Here is a tiny trained network, its code and every weight. The questions are about switching its units off for an input and a target symbol, where a switched-off unit gives its printed mean instead of its output.

import numpy as np


def w(rows, s, z=0):
    codes = np.array(rows[::2]) - 128.0
    scale = np.full(codes.shape[1], s)
    scale[-1] = z or s
    return codes * scale


def f(y):
    return y / 2 * (1 + np.tanh(0.7978845608 * (y + 0.044715 * y**3)))


def softmax(a):
    e = np.exp(a - a.max(-1, keepdims=True))
    return e / e.sum(-1, keepdims=True)


def log_softmax(a):
    a = a - a.max(-1, keepdims=True)
    return a - np.log(np.exp(a).sum(-1, keepdims=True))


def net(x, mask):
    ids = ['ΓΔΛΦΩαζμξσ'.index(c) for c in x.split()]
    T = len(ids)
    res = E[ids] + P[:T]
    r = res
    for j in range(2):
        rows = slice(3 * j, 3 * j + 3)
        q, k, v = (r @ M[0][rows].T for M in (Q, K, V))
        z = softmax(np.where(np.tri(T) > 0, q @ k.T / 3**0.5, -1e9)) @ v
        o = O[0][rows]
        res = res + np.where(mask[j], z, o[:, -1]) @ o[:, :-1]
    y = f(res @ A[0][:, :-1].T + A[0][:, -1])
    res = res + np.where(mask[2:10], y, B[0][:, -1]) @ B[0][:, :-1]
    return log_softmax(res[-1] @ U[:, :-1].T + U[:, -1])


Q, K, V, O, A, B = {}, {}, {}, {}, {}, {}
E = w([
[46,102,199,80,80],'Γ',
[69,143,139,168,4],'Δ',
[152,72,92,168,77],'Λ',
[71,36,150,2,111],'Φ',
[78,3,125,214,176],'Ω',
[52,177,209,178,45],'α',
[244,47,138,227,129],'ζ',
[162,51,14,151,113],'μ',
[195,127,62,74,90],'ξ',
[157,71,232,92,151],'σ',
],0.016)
P = w([
[97,89,191,158,1],'0',
[114,111,194,159,23],'1',
[111,98,178,172,44],'2',
[125,76,190,165,56],'3',
[137,68,190,159,71],'4',
[145,68,193,150,85],'5',
[146,60,195,143,101],'6',
[167,66,198,138,112],'7',
[170,62,200,130,129],'8',
[180,63,205,122,141],'9',
[177,61,206,117,159],'10',
[193,57,208,103,168],'11',
[211,70,222,104,177],'12',
[225,64,212,85,182],'13',
],0.0069)
Q[0] = w([
[99,7,237,96,43],'head 0',
[98,254,78,77,143],'head 0',
[158,205,146,109,57],'head 0',
[201,31,193,151,119],'head 1',
[180,86,74,215,168],'head 1',
[109,240,19,91,131],'head 1',
],0.021)
K[0] = w([
[149,105,197,189,231],'head 0',
[81,97,132,172,27],'head 0',
[98,182,163,169,102],'head 0',
[162,77,116,99,207],'head 1',
[145,147,54,61,132],'head 1',
[90,104,126,136,1],'head 1',
],0.025)
V[0] = w([
[61,128,167,75,164],'head 0',
[173,171,174,84,178],'head 0',
[84,128,188,135,70],'head 0',
[128,89,165,250,181],'head 1',
[205,170,97,151,78],'head 1',
[76,97,38,165,132],'head 1',
],0.016)
O[0] = w([
[128,54,221,189,186,1],'head 0',
[127,95,196,68,250,55],'head 0',
[69,109,169,209,131,253],'head 0',
[224,245,179,98,200,209],'head 1',
[144,90,66,233,180,161],'head 1',
[254,93,164,126,78,29],'head 1',
],0.0098,0.0073)
A[0] = w([
[49,72,26,51,133,36],'neuron 0',
[111,77,54,69,177,122],'neuron 1',
[159,77,30,113,129,139],'neuron 2',
[199,212,150,197,254,123],'neuron 3',
[44,245,139,117,171,252],'neuron 4',
[142,156,138,39,209,53],'neuron 5',
[249,118,224,217,143,134],'neuron 6',
[181,51,114,149,39,33],'neuron 7',
],0.0068,0.0036)
B[0] = w([
[169,48,142,192,163,210],'neuron 0',
[134,117,185,186,43,161],'neuron 1',
[101,143,138,157,161,213],'neuron 2',
[97,61,111,102,59,245],'neuron 3',
[148,66,69,123,190,247],'neuron 4',
[117,177,102,211,68,206],'neuron 5',
[58,179,104,100,189,177],'neuron 6',
[238,151,254,44,167,223],'neuron 7',
],0.0091,0.013)
U = w([
[94,130,166,88,120,27],'Γ',
[121,144,174,117,102,36],'Δ',
[148,135,170,99,146,53],'Λ',
[122,64,154,2,100,73],'Φ',
[122,170,195,51,141,152],'Ω',
[111,160,167,144,146,119],'α',
[115,120,81,65,131,254],'ζ',
[196,113,183,39,199,13],'μ',
[186,79,147,122,166,126],'ξ',
[119,106,146,62,236,209],'σ',
],0.0071,0.0034)

Each question gives the input, a string of symbols that net reads in full, and the target symbol t.
The units are the heads (3 rows each of Q, K, V and O) and the neurons (one row each of A and B). Each row of codes is followed by its name. A weight is (code - 128) times the scale printed after its matrix; where a second scale follows, it is the last column's (O, A, B and U).
mask holds one flag per unit, heads first, then neurons. A switched-off unit (its flag False) gives its mean, the last column of its rows in O or B, instead of its output. The means were averaged over made-up inputs and are rounded, as every weight is.
A unit's drop is (log p(t) with every unit on - log p(t) with that unit switched off) / (log p(t) with every unit on - log p(t) with every unit switched off).
The circuit of an input: a set's keep is (log p(t) with only the set's units on - log p(t) with every unit switched off) / (log p(t) with every unit on - log p(t) with every unit switched off). Starting from all 10 units, units are removed one at a time, each time the one whose removal leaves the highest keep (on an exact tie, the one counted first), for as long as the keep stays at least 0.8.
circuit, biggest first: the units of the circuit, biggest drop first
k most important neurons: the k neurons with the biggest drops, biggest first
heads that matter: for each layer, one digit per head in row order, 1 if its drop is at least 0.15 and else 0, layers parted by /
input ζ Ω ζ Φ ξ Ω ξ Φ Γ Φ Λ, target Φ: circuit, biggest first	(head 1)
input ξ σ Φ ξ ξ ζ ξ Λ Δ μ, target μ: circuit, biggest first	(head 1; neuron 7; head 0)
input Φ σ Γ Φ ξ α Φ, target σ: circuit, biggest first	(head 0; head 1)
input μ α μ σ α Φ ζ, target ζ: 3 most important neurons	(neuron 3; neuron 7; neuron 6)
input σ Δ ζ, target σ: heads that matter	11
input σ Φ ζ α Λ ξ ξ ζ σ, target σ: heads that matter	10
input α Φ σ α Φ Φ Φ ξ μ μ Δ Ω Φ, target Ω: circuit, biggest first	(head 1; neuron 5)
input Γ σ ζ ξ μ σ Φ ξ Δ μ Λ σ ζ, target σ: heads that matter	10
input Γ ξ σ μ Δ Γ, target σ: circuit, biggest first	(neuron 4; head 0; head 1)
input ξ Φ Φ Δ ξ Φ ζ Γ, target ζ: circuit, biggest first	(head 0; neuron 7)
input σ ξ ξ α ζ ξ Λ Ω Λ Γ Φ α, target Ω: circuit, biggest first	(head 1; neuron 6)
input ζ μ Λ Δ ζ σ ξ Φ, target σ: circuit, biggest first	(head 1; head 0)
input Φ ξ μ, target ξ: circuit, biggest first	(head 1; neuron 0)
input Γ σ Φ ζ ξ Δ α, target ζ: circuit, biggest first	(head 0; neuron 7)
input ζ ξ ζ Δ σ α Ω Λ, target σ: most important neuron	(neuron 6)
input Φ ξ ξ σ Λ ξ ξ Δ ζ ζ Ω, target ζ: 3 most important neurons	(neuron 3; neuron 7; neuron 5)
input ξ ξ α Φ ξ σ σ ζ σ Δ, target σ: 2 most important neurons	(neuron 4; neuron 1)
input Γ Δ Δ ξ σ ξ Ω Φ Γ, target Ω: 2 most important neurons	(neuron 6; neuron 0)
input ζ Φ Γ ξ μ, target ξ: 2 most important neurons	(neuron 0; neuron 7)
input ξ ξ μ Λ σ Φ Ω, target σ: most important neuron	(neuron 4)
